Below is a small trained network, with its code and all its weights. Each question gives an input and a target symbol and asks what happens when units are switched off, that is, made to give their printed mean instead of their output.

import numpy as np


def w(rows, s, z=0):
    codes = np.array(rows[::2]) - 128.0
    scale = np.full(codes.shape[1], s)
    scale[-1] = z or s
    return codes * scale


def norm(h):
    return h / np.sqrt((h * h).mean(-1, keepdims=True) + 1e-5)


def f(y):
    return np.maximum(y, 0)


def softmax(a):
    e = np.exp(a - a.max(-1, keepdims=True))
    return e / e.sum(-1, keepdims=True)


def log_softmax(a):
    a = a - a.max(-1, keepdims=True)
    return a - np.log(np.exp(a).sum(-1, keepdims=True))


def net(x, mask):
    ids = ['βδεζηθμξπτφψω'.index(c) for c in x.split()]
    T = len(ids)
    res = E[ids] + P[:T]
    u = 0
    for l in range(3):
        r = norm(res)
        for j in range(2):
            rows = slice(4 * j, 4 * j + 4)
            q, k, v = (r @ M[l][rows].T for M in (Q, K, V))
            z = softmax(np.where(np.tri(T) > 0, q @ k.T / 4**0.5, -1e9)) @ v
            o = O[l][rows]
            res = res + np.where(mask[u + j], z, o[:, -1]) @ o[:, :-1]
        u += 2
        y = f(norm(res) @ A[l][:, :-1].T + A[l][:, -1])
        res = res + np.where(mask[u : u + 4], y, B[l][:, -1]) @ B[l][:, :-1]
        u += 4
    return log_softmax(norm(res)[-1] @ U[:, :-1].T + U[:, -1])


Q, K, V, O, A, B = {}, {}, {}, {}, {}, {}
E = w([
[102,23,116,99],'β',
[117,178,64,174],'δ',
[92,84,118,164],'ε',
[204,124,165,89],'ζ',
[153,6,172,181],'η',
[61,108,159,77],'θ',
[72,132,137,162],'μ',
[129,185,133,73],'ξ',
[159,112,189,181],'π',
[190,249,114,179],'τ',
[72,134,57,126],'φ',
[134,91,130,152],'ψ',
[134,81,177,113],'ω',
],0.02)
P = w([
[247,118,70,125],'0',
[2,132,212,182],'1',
[45,122,202,178],'2',
[69,112,199,168],'3',
[189,75,48,73],'4',
[175,99,106,114],'5',
[188,97,142,111],'6',
[181,84,163,109],'7',
],0.003)
Q[0] = w([
[138,184,144,27],'0.h0',
[81,138,213,235],'0.h0',
[77,184,204,127],'0.h0',
[118,90,7,120],'0.h0',
[58,2,229,90],'0.h1',
[226,176,51,146],'0.h1',
[173,155,96,71],'0.h1',
[61,99,82,189],'0.h1',
],0.0067)
K[0] = w([
[112,170,146,80],'0.h0',
[159,115,74,105],'0.h0',
[131,172,56,99],'0.h0',
[1,120,183,153],'0.h0',
[165,66,118,129],'0.h1',
[147,196,168,114],'0.h1',
[51,119,135,91],'0.h1',
[78,86,141,151],'0.h1',
],0.0099)
V[0] = w([
[79,101,176,160],'0.h0',
[91,166,134,180],'0.h0',
[151,131,32,154],'0.h0',
[120,166,183,196],'0.h0',
[3,143,226,138],'0.h1',
[167,128,252,206],'0.h1',
[140,62,222,124],'0.h1',
[93,171,146,172],'0.h1',
],0.0057)
O[0] = w([
[131,33,188,97,192],'0.h0',
[217,123,120,171,130],'0.h0',
[128,155,38,171,95],'0.h0',
[213,110,167,230,144],'0.h0',
[167,185,86,82,206],'0.h1',
[56,190,145,200,210],'0.h1',
[147,141,149,127,250],'0.h1',
[59,190,254,84,116],'0.h1',
],0.0041,0.0021)
A[0] = w([
[8,253,46,175,250],'0.n0',
[168,2,102,206,47],'0.n1',
[49,254,122,11,102],'0.n2',
[157,149,76,44,35],'0.n3',
],0.0056,0.002)
B[0] = w([
[245,95,73,78,254],'0.n0',
[74,175,116,161,202],'0.n1',
[109,183,108,108,184],'0.n2',
[134,144,167,120,145],'0.n3',
],0.011,0.0049)
Q[1] = w([
[68,174,69,248],'1.h0',
[93,132,64,134],'1.h0',
[159,50,176,135],'1.h0',
[10,124,157,176],'1.h0',
[169,109,111,111],'1.h1',
[117,56,155,206],'1.h1',
[133,52,184,138],'1.h1',
[130,119,137,254],'1.h1',
],0.0089)
K[1] = w([
[75,159,99,249],'1.h0',
[83,148,105,167],'1.h0',
[183,113,141,126],'1.h0',
[99,146,142,139],'1.h0',
[179,227,152,145],'1.h1',
[122,148,130,167],'1.h1',
[158,163,123,130],'1.h1',
[120,94,126,187],'1.h1',
],0.011)
V[1] = w([
[254,61,155,174],'1.h0',
[91,140,120,201],'1.h0',
[172,176,107,180],'1.h0',
[111,125,102,162],'1.h0',
[222,179,114,131],'1.h1',
[98,51,52,30],'1.h1',
[151,148,162,135],'1.h1',
[135,130,201,129],'1.h1',
],0.0061)
O[1] = w([
[173,110,103,96,252],'1.h0',
[130,254,88,130,85],'1.h0',
[138,104,152,36,141],'1.h0',
[148,170,146,104,114],'1.h0',
[120,136,158,138,184],'1.h1',
[67,122,129,72,138],'1.h1',
[143,102,139,107,135],'1.h1',
[136,69,152,76,123],'1.h1',
],0.0048,0.0033)
A[1] = w([
[165,184,175,107,246],'1.n0',
[108,13,235,97,4],'1.n1',
[130,156,63,150,229],'1.n2',
[45,116,229,254,234],'1.n3',
],0.0072,0.0021)
B[1] = w([
[193,61,189,202,197],'1.n0',
[206,134,25,123,230],'1.n1',
[2,185,100,117,197],'1.n2',
[76,183,90,103,254],'1.n3',
],0.0076,0.0047)
Q[2] = w([
[131,28,132,162],'2.h0',
[191,87,150,139],'2.h0',
[254,142,190,58],'2.h0',
[202,99,141,20],'2.h0',
[128,161,172,250],'2.h1',
[93,138,142,191],'2.h1',
[193,140,190,70],'2.h1',
[125,128,186,160],'2.h1',
],0.0065)
K[2] = w([
[85,3,220,220],'2.h0',
[178,108,106,153],'2.h0',
[180,167,120,105],'2.h0',
[155,125,157,58],'2.h0',
[165,108,93,196],'2.h1',
[143,133,12,80],'2.h1',
[254,127,202,108],'2.h1',
[126,136,102,134],'2.h1',
],0.0092)
V[2] = w([
[107,68,82,88],'2.h0',
[195,170,84,28],'2.h0',
[31,2,11,192],'2.h0',
[143,224,24,151],'2.h0',
[126,28,168,172],'2.h1',
[63,76,229,206],'2.h1',
[82,77,163,33],'2.h1',
[163,149,107,76],'2.h1',
],0.0043)
O[2] = w([
[184,99,132,80,170],'2.h0',
[134,129,147,149,226],'2.h0',
[248,1,77,216,163],'2.h0',
[122,61,200,123,211],'2.h0',
[20,19,250,169,86],'2.h1',
[143,47,67,127,1],'2.h1',
[186,71,125,145,108],'2.h1',
[176,105,120,88,174],'2.h1',
],0.0042,0.0029)
A[2] = w([
[41,85,72,12,123],'2.n0',
[134,144,118,251,171],'2.n1',
[30,1,143,202,45],'2.n2',
[157,194,147,253,2],'2.n3',
],0.0078,0.003)
B[2] = w([
[60,75,254,90,253],'2.n0',
[59,145,149,124,220],'2.n1',
[249,231,109,201,191],'2.n2',
[45,131,229,149,186],'2.n3',
],0.0056,0.0036)
U = w([
[64,24,113,139,137],'β',
[162,206,21,127,19],'δ',
[126,128,106,125,135],'ε',
[64,80,193,54,191],'ζ',
[148,116,95,251,48],'η',
[118,128,125,106,89],'θ',
[203,107,227,111,161],'μ',
[118,199,143,41,148],'ξ',
[107,123,202,171,254],'π',
[187,224,136,162,61],'τ',
[65,132,44,23,18],'φ',
[39,162,60,144,241],'ψ',
[132,128,119,128,98],'ω',
],0.016,0.0054)

Each question gives the input, a string of symbols that net reads in full, and the target symbol t.
The units are the heads (4 rows each of Q, K, V and O) and the neurons (one row each of A and B). Each row of codes is followed by its name. A weight is (code - 128) times the scale printed after its matrix; where a second scale follows, it is the last column's (O, A, B and U).
mask holds one flag per unit, layer by layer, with each layer's heads first. A switched-off unit (its flag False) gives its mean, the last column of its rows in O or B, instead of its output. The means were averaged over made-up inputs and are rounded, as every weight is.
A unit's drop is (log p(t) with every unit on - log p(t) with that unit switched off) / (log p(t) with every unit on - log p(t) with every unit switched off).
The circuit of an input: a set's keep is (log p(t) with only the set's units on - log p(t) with every unit switched off) / (log p(t) with every unit on - log p(t) with every unit switched off). Starting from the 12 units with the biggest drops (on a tie, the unit counted first), units are removed one at a time, each time the one whose removal leaves the highest keep (on an exact tie, the one counted first), for as long as the keep stays at least 0.8.
units of the circuit, in order: the units of the circuit, biggest drop first
k most important neurons: the k neurons with the biggest drops, biggest first
which heads matter: for each layer, one digit per head in row order, 1 if its drop is at least 0.15 and else 0, layers parted by /
drop when u is switched off: that unit's drop, to one decimal
input μ φ φ, target φ: units of the circuit, in order	[0.n0 2.n0 1.n1]
input δ θ ξ ω, target δ: which heads matter	10 / 00 / 01
input ψ β ε ω, target ψ: units of the circuit, in order	[0.n0 1.n3 1.h0]
input η τ ζ μ, target η: 2 most important neurons	[0.n0 0.n2]
input μ ω ε π μ μ β μ, target μ: which heads matter	01 / 00 / 00
input ζ ζ ε μ, target ζ: units of the circuit, in order	[0.n0 2.n0 1.n1 1.n0]
input ε μ μ ξ δ β π, target π: which heads matter	00 / 00 / 00
input θ μ θ δ μ τ θ μ, target μ: units of the circuit, in order	[0.n0 1.n3]
input δ η ζ μ, target δ: 2 most important neurons	[0.n0 2.n0]
input π β μ, target η: 4 most important neurons	[0.n0 0.n1 2.n0 1.n1]
input φ μ μ, target φ: 2 most important neurons	[0.n0 1.n2]
input ξ π φ μ, target ξ: 2 most important neurons	[0.n0 0.n2]
input ζ μ ψ, target ψ: most important neuron	[1.n3]
input ψ ω β η β μ, target β: which heads matter	10 / 00 / 00
input μ ζ ε, target ψ: which heads matter	00 / 00 / 00
input β ζ π μ, target β: 2 most important neurons	[0.n0 1.n0]
input μ μ μ τ ζ θ η, target η: 2 most important neurons	[2.n2 0.n1]
input ζ β μ, target ζ: 2 most important neurons	[0.n0 1.n0]
input φ ξ μ, target φ: 2 most important neurons	[0.n0 0.n2]
input β ζ η, target η: most important neuron	[2.n2]
input δ ε ξ μ, target δ: which heads matter	10 / 00 / 01
input θ ψ δ μ π, target π: 2 most important neurons	[0.n0 2.n3]
input β φ φ, target φ: drop when 0.n0 is switched off	0.4
input τ ψ ξ ω, target τ: drop when 1.n3 is switched off	0.4
input ψ η ξ ω, target ψ: drop when 0.h1 is switched off	0.4
input ξ μ μ μ, target ξ: drop when 2.h1 is switched off	0.2
